Below is a small trained network, with its code and all its weights. Each question gives an input and a target symbol and asks what happens when units are switched off, that is, made to give their printed mean instead of their output.

import numpy as np


def w(rows, s, z=0):
    codes = np.array(rows[::2]) - 128.0
    scale = np.full(codes.shape[1], s)
    scale[-1] = z or s
    return codes * scale


def norm(h):
    return h / np.sqrt((h * h).mean(-1, keepdims=True) + 1e-5)


def f(y):
    return y / 2 * (1 + np.tanh(0.7978845608 * (y + 0.044715 * y**3)))


def softmax(a):
    e = np.exp(a - a.max(-1, keepdims=True))
    return e / e.sum(-1, keepdims=True)


def log_softmax(a):
    a = a - a.max(-1, keepdims=True)
    return a - np.log(np.exp(a).sum(-1, keepdims=True))


def net(x, mask):
    ids = ['γζηξσψω'.index(c) for c in x.split()]
    T = len(ids)
    res = E[ids] + P[:T]
    u = 0
    for l in range(2):
        r = norm(res)
        for j in range(2):
            rows = slice(2 * j, 2 * j + 2)
            q, k, v = (r @ M[l][rows].T for M in (Q, K, V))
            z = softmax(np.where(np.tri(T) > 0, q @ k.T / 2**0.5, -1e9)) @ v
            o = O[l][rows]
            res = res + np.where(mask[u + j], z, o[:, -1]) @ o[:, :-1]
        u += 2
        y = f(norm(res) @ A[l][:, :-1].T + A[l][:, -1])
        res = res + np.where(mask[u : u + 8], y, B[l][:, -1]) @ B[l][:, :-1]
        u += 8
    return log_softmax(norm(res)[-1] @ U[:, :-1].T + U[:, -1])


Q, K, V, O, A, B = {}, {}, {}, {}, {}, {}
E = w([
[34,180,161,124],'γ',
[149,107,96,192],'ζ',
[148,149,223,108],'η',
[255,155,165,150],'ξ',
[86,152,174,124],'σ',
[119,133,169,156],'ψ',
[149,59,158,106],'ω',
],0.018)
P = w([
[91,205,3,140],'0',
[133,136,151,243],'1',
[86,140,105,234],'2',
[119,205,193,186],'3',
[97,122,135,186],'4',
[121,112,151,160],'5',
[124,140,158,139],'6',
[160,109,185,146],'7',
[97,106,110,156],'8',
[113,108,136,138],'9',
[210,90,204,111],'10',
[124,106,149,89],'11',
[97,91,112,128],'12',
[140,151,158,66],'13',
],0.0067)
Q[0] = w([
[176,149,172,247],'0.h0',
[151,112,148,169],'0.h0',
[142,127,151,143],'0.h1',
[78,109,101,130],'0.h1',
],0.013)
K[0] = w([
[178,199,22,147],'0.h0',
[52,207,158,1],'0.h0',
[231,156,99,190],'0.h1',
[96,131,186,165],'0.h1',
],0.0059)
V[0] = w([
[90,3,64,193],'0.h0',
[141,194,82,177],'0.h0',
[169,144,148,188],'0.h1',
[233,146,124,254],'0.h1',
],0.0068)
O[0] = w([
[108,31,150,122,139],'0.h0',
[116,3,114,91,125],'0.h0',
[138,44,121,173,190],'0.h1',
[117,50,213,128,253],'0.h1',
],0.0054,0.0052)
A[0] = w([
[57,76,145,151,166],'0.n0',
[143,158,155,9,66],'0.n1',
[75,143,128,148,163],'0.n2',
[162,90,136,174,98],'0.n3',
[96,123,126,74,1],'0.n4',
[126,183,198,153,233],'0.n5',
[81,160,142,101,208],'0.n6',
[228,194,170,191,182],'0.n7',
],0.012,0.0018)
B[0] = w([
[147,210,143,80,245],'0.n0',
[121,133,110,162,138],'0.n1',
[245,3,179,43,141],'0.n2',
[212,160,179,149,243],'0.n3',
[169,53,117,173,116],'0.n4',
[162,34,161,118,227],'0.n5',
[222,139,71,192,142],'0.n6',
[169,155,22,50,253],'0.n7',
],0.0064,0.0054)
Q[1] = w([
[153,160,4,217],'1.h0',
[144,134,155,215],'1.h0',
[55,164,1,196],'1.h1',
[85,11,144,42],'1.h1',
],0.0083)
K[1] = w([
[151,203,254,68],'1.h0',
[176,112,143,203],'1.h0',
[168,98,239,176],'1.h1',
[71,172,157,58],'1.h1',
],0.007)
V[1] = w([
[90,59,99,76],'1.h0',
[47,106,64,80],'1.h0',
[176,94,246,150],'1.h1',
[168,192,124,190],'1.h1',
],0.011)
O[1] = w([
[133,89,198,179,154],'1.h0',
[147,80,186,76,3],'1.h0',
[179,248,150,141,95],'1.h1',
[127,148,17,149,99],'1.h1',
],0.011,0.0042)
A[1] = w([
[62,32,110,42,141],'1.n0',
[86,254,216,140,4],'1.n1',
[132,197,63,104,53],'1.n2',
[111,206,95,153,124],'1.n3',
[134,72,52,38,213],'1.n4',
[110,138,44,104,123],'1.n5',
[178,237,142,111,161],'1.n6',
[104,160,125,177,176],'1.n7',
],0.0087,0.0019)
B[1] = w([
[9,151,121,170,204],'1.n0',
[66,178,161,90,165],'1.n1',
[173,34,219,150,184],'1.n2',
[137,3,136,70,190],'1.n3',
[70,207,144,21,170],'1.n4',
[251,144,152,76,153],'1.n5',
[93,106,67,190,255],'1.n6',
[109,166,54,226,150],'1.n7',
],0.0074,0.0053)
U = w([
[164,206,143,86,158],'γ',
[91,115,45,13,131],'ζ',
[137,67,50,196,73],'η',
[141,212,227,86,65],'ξ',
[59,79,77,55,83],'σ',
[130,44,254,70,252],'ψ',
[243,95,87,11,66],'ω',
],0.0079,0.0019)

Each question gives the input, a string of symbols that net reads in full, and the target symbol t.
The units are the heads (2 rows each of Q, K, V and O) and the neurons (one row each of A and B). Each row of codes is followed by its name. A weight is (code - 128) times the scale printed after its matrix; where a second scale follows, it is the last column's (O, A, B and U).
mask holds one flag per unit, layer by layer, with each layer's heads first. A switched-off unit (its flag False) gives its mean, the last column of its rows in O or B, instead of its output. The means were averaged over made-up inputs and are rounded, as every weight is.
A unit's drop is (log p(t) with every unit on - log p(t) with that unit switched off) / (log p(t) with every unit on - log p(t) with every unit switched off).
The circuit of an input: a set's keep is (log p(t) with only the set's units on - log p(t) with every unit switched off) / (log p(t) with every unit on - log p(t) with every unit switched off). Starting from the 12 units with the biggest drops (on a tie, the unit counted first), units are removed one at a time, each time the one whose removal leaves the highest keep (on an exact tie, the one counted first), for as long as the keep stays at least 0.8.
circuit, biggest first: the units of the circuit, biggest drop first
most important unit: the unit with the biggest drop
top k neurons: the k neurons with the biggest drops, biggest first
k most important neurons of layer l: the k neurons of layer l with the biggest drops, biggest first
heads that matter: for each layer, one digit per head in row order, 1 if its drop is at least 0.15 and else 0, layers parted by /
input ξ ξ ω ω ω ω η η ω ζ σ, target η: circuit, biggest first => (0.n7, 1.h0, 1.n6, 1.h1)
input ξ ω ξ ζ ζ ξ ω, target η: heads that matter => 01 / 11
input γ ω ω ω ω ω ζ ξ ω γ η ω σ σ, target σ: heads that matter => 01 / 01
input η ω γ, target ω: heads that matter => 11 / 11
input ζ ω γ γ ω ω ω ζ, target γ: circuit, biggest first => (1.h1, 0.n2)
input ξ ω σ ζ ψ ω σ, target η: top 2 neurons => (0.n7, 0.n6)
input σ ω ξ ω ζ σ ζ ξ ζ ω ω ζ η, target ζ: 3 most important neurons of layer 0 => (0.n3, 0.n6, 0.n7)
input σ ψ ω ψ ω ξ ξ η ξ η ω ω ω ψ, target ζ: 4 most important neurons of layer 0 => (0.n3, 0.n5, 0.n0, 0.n6)
input ξ ω ω ψ ξ σ η, target η: most important unit => 0.h1
input ζ γ ω σ η ξ ξ ξ η ζ ψ, target ξ: heads that matter => 11 / 01
input ζ ξ ξ ω ζ σ ω, target γ: heads that matter => 10 / 01
input ω ζ ζ σ σ ξ ξ ξ ζ ξ ξ ξ ω γ, target ψ: top 3 neurons => (0.n3, 0.n2, 0.n5)
input ζ ζ ξ ξ ξ η σ ω ω η ξ ψ, target ξ: circuit, biggest first => (1.h1, 0.h1)
input ζ ξ σ ω ψ ζ ω ω ω ζ, target γ: circuit, biggest first => (1.h1)
input η ξ ξ ω ψ ζ σ, target ω: heads that matter => 10 / 11
input σ γ σ σ ψ ω, target ζ: 2 most important neurons of layer 0 => (0.n6, 0.n3)
input ξ ξ ξ ψ ξ ζ γ ζ η, target η: circuit, biggest first => (1.h1, 0.n7, 1.n6)
input η γ ω σ ω ω ζ ψ, target ω: heads that matter => 10 / 00
input σ ω σ ξ σ ω, target σ: top 3 neurons => (0.n3, 1.n0, 0.n0)
input η ω ξ ψ ξ ψ ζ γ ω ζ ξ σ, target ω: 4 most important neurons of layer 0 => (0.n3, 0.n6, 0.n7, 0.n2)
input σ ω ξ γ, target ζ: 2 most important neurons of layer 0 => (0.n3, 0.n2)
input η ζ ζ ω, target ω: heads that matter => 10 / 11
input ψ ω ξ ψ ω ω ξ ξ ω ζ ξ σ, target γ: heads that matter => 01 / 01
input ψ ζ σ ω ω ω ζ ω η ω, target γ: heads that matter => 00 / 01
input ψ σ ψ ψ, target γ: top 2 neurons => (0.n2, 0.n7)
